Here is a tiny trained network, its code and every weight. The questions are about switching its units off for an input and a class, where a switched-off unit gives its printed mean instead of its output.

import numpy as np


def w(rows, s, z=0):
    codes = np.array(rows[::2]) - 128.0
    scale = np.full(codes.shape[1], s)
    scale[-1] = z or s
    return codes * scale


def f(y):
    return np.maximum(y, 0)


def log_softmax(a):
    a = a - a.max(-1, keepdims=True)
    return a - np.log(np.exp(a).sum(-1, keepdims=True))


def net(x, mask):
    res = np.array(x, float).reshape(1, 3) / 4 @ E
    y = f(res @ A[0][:, :-1].T + A[0][:, -1])
    res = res + np.where(mask, y, B[0][:, -1]) @ B[0][:, :-1]
    return log_softmax(res[-1] @ U[:, :-1].T + U[:, -1])


A, B = {}, {}
E = w([
[100,15,194,84,71,228,54,25,174],'x0',
[195,47,1,24,192,76,81,122,96],'x1',
[165,152,164,142,13,8,84,81,231],'x2',
],0.0095)
A[0] = w([
[76,108,78,109,29,67,185,128,176,225],'N0',
[208,81,88,42,127,111,118,95,86,50],'N1',
[54,179,180,215,84,172,164,164,124,239],'N2',
[81,185,156,192,121,174,149,112,143,79],'N3',
[60,136,195,197,93,119,197,139,136,69],'N4',
[101,97,141,105,208,174,162,157,99,139],'N5',
[127,179,119,136,162,62,126,172,91,95],'N6',
[184,113,147,154,65,27,175,141,89,114],'N7',
[174,160,78,205,148,129,172,202,136,149],'N8',
[183,158,153,106,64,67,131,83,189,92],'N9',
[99,149,216,166,105,174,132,147,109,90],'N10',
[140,112,37,33,141,144,70,133,88,178],'N11',
[113,155,145,185,156,152,124,108,163,246],'N12',
[100,74,79,153,142,204,187,144,56,89],'N13',
[114,74,202,157,124,155,160,137,167,127],'N14',
[117,233,110,167,124,58,199,133,44,152],'N15',
[116,90,149,129,107,174,54,131,126,191],'N16',
[113,52,130,136,122,179,50,62,120,97],'N17',
[44,51,83,214,186,187,169,135,80,71],'N18',
[213,133,177,96,42,1,117,114,188,91],'N19',
[70,179,179,190,82,180,170,163,152,62],'N20',
[199,29,17,66,123,47,104,142,125,128],'N21',
[100,106,96,119,155,188,194,133,112,140],'N22',
[124,145,106,137,135,188,101,150,103,235],'N23',
[113,149,67,191,139,68,175,198,116,69],'N24',
[202,88,119,128,123,126,137,143,113,254],'N25',
[138,64,171,55,71,187,169,116,167,134],'N26',
[88,107,138,82,103,216,141,79,115,121],'N27',
[126,187,162,171,131,163,132,134,137,123],'N28',
[34,139,143,87,127,127,128,177,44,113],'N29',
[130,97,125,121,92,205,79,87,150,61],'N30',
[102,132,147,89,172,120,186,170,110,118],'N31',
[134,150,153,86,146,185,164,109,63,94],'N32',
[115,203,109,110,165,209,143,192,76,141],'N33',
[152,196,82,161,158,65,179,156,113,98],'N34',
],0.0088,0.0087)
B[0] = w([
[153,155,122,110,128,209,203,170,174,203],'N0',
[36,133,106,79,145,56,56,92,84,187],'N1',
[145,204,85,123,155,69,173,87,145,252],'N2',
[43,137,71,44,141,70,107,84,106,177],'N3',
[59,108,85,62,169,31,78,127,109,186],'N4',
[120,141,81,116,68,132,171,168,208,199],'N5',
[160,78,159,124,76,136,62,72,34,194],'N6',
[169,101,126,88,67,167,126,158,124,181],'N7',
[202,103,192,122,124,162,57,84,95,221],'N8',
[109,84,85,85,42,154,168,187,198,190],'N9',
[137,127,117,107,168,41,91,148,113,178],'N10',
[122,194,98,97,153,59,154,90,134,233],'N11',
[129,207,114,149,149,129,163,69,163,201],'N12',
[115,101,125,104,48,111,134,164,196,192],'N13',
[137,134,94,122,167,100,93,84,114,167],'N14',
[188,76,160,176,143,156,51,65,114,248],'N15',
[205,140,190,191,129,146,105,76,83,189],'N16',
[163,70,118,177,106,130,73,63,105,191],'N17',
[71,77,153,76,48,116,141,199,189,188],'N18',
[95,95,99,76,47,159,198,190,189,220],'N19',
[64,154,112,110,114,39,96,105,102,193],'N20',
[15,171,26,53,227,115,129,101,122,248],'N21',
[127,175,128,93,74,141,154,182,160,186],'N22',
[211,168,114,130,118,139,150,133,180,200],'N23',
[151,22,140,139,117,119,43,98,70,206],'N24',
[178,231,101,199,231,149,235,34,161,208],'N25',
[174,92,141,172,90,147,71,2,92,186],'N26',
[159,78,159,125,144,160,107,115,120,180],'N27',
[83,134,108,138,196,92,115,111,134,173],'N28',
[125,120,70,88,110,142,117,128,170,170],'N29',
[146,41,162,168,95,143,23,103,42,169],'N30',
[133,125,142,104,86,170,101,144,125,173],'N31',
[97,94,124,70,44,132,137,159,204,162],'N32',
[158,119,122,88,88,136,152,140,163,216],'N33',
[134,40,159,155,104,159,88,47,73,219],'N34',
],0.0069,0.015)
U = w([
[70,163,99,108,172,43,102,102,114,93],'0',
[211,50,149,161,77,181,54,94,76,99],'1',
[137,96,116,98,2,175,151,194,209,105],'2',
[249,247,124,184,181,185,206,86,171,255],'3',
[107,122,155,180,154,129,135,167,97,109],'4',
],0.012,0.008)

Each question gives the input, the list of numbers given to net, and the class t.
The units are the neurons (one row each of A and B). Each row of codes is followed by its name. A weight is (code - 128) times the scale printed after its matrix; where a second scale follows, it is the last column's (A, B and U).
mask holds one flag per neuron, in row order. A switched-off neuron (its flag False) gives its mean, the last column of its row in B, instead of its output. The means were averaged over made-up inputs and are rounded, as every weight is.
A unit's drop is (log p(t) with every unit on - log p(t) with that unit switched off) / (log p(t) with every unit on - log p(t) with every unit switched off).
The circuit of an input: a set's keep is (log p(t) with only the set's units on - log p(t) with every unit switched off) / (log p(t) with every unit on - log p(t) with every unit switched off). Starting from the 12 units with the biggest drops (on a tie, the unit counted first), units are removed one at a time, each time the one whose removal leaves the highest keep (on an exact tie, the one counted first), for as long as the keep stays at least 0.8.
units of the circuit, in order: the units of the circuit, biggest drop first
unit that matters most: the unit with the biggest drop
top k neurons: the k neurons with the biggest drops, biggest first
drop of u: that unit's drop, to one decimal
input [5,5,-4], class 0: unit that matters most	N11
input [-7,-6,-7], class 1: top 4 neurons	[N15, N8, N24, N34]
input [-7,-8,3], class 0: top 2 neurons	[N2, N4]
input [2,4,3], class 0: top 3 neurons	[N21, N1, N23]
input [4,8,7], class 0: top 2 neurons	[N21, N1]
input [0,-1,3], class 3: top 2 neurons	[N18, N13]
input [5,-7,-8], class 2: top 4 neurons	[N18, N21, N13, N32]
input [-7,-8,1], class 0: top 2 neurons	[N2, N4]
input [4,-4,1], class 0: top 3 neurons	[N15, N8, N34]
input [2,-3,1], class 3: top 2 neurons	[N21, N1]
input [4,5,7], class 2: top 2 neurons	[N19, N9]
input [-4,-3,1], class 1: drop of N21	0.8
input [-8,-7,6], class 1: drop of N11	0.1
input [-5,1,7], class 2: units of the circuit, in order	[N19]
input [-5,4,-2], class 1: drop of N2	0.2
input [3,6,-7], class 2: drop of N13	0.3
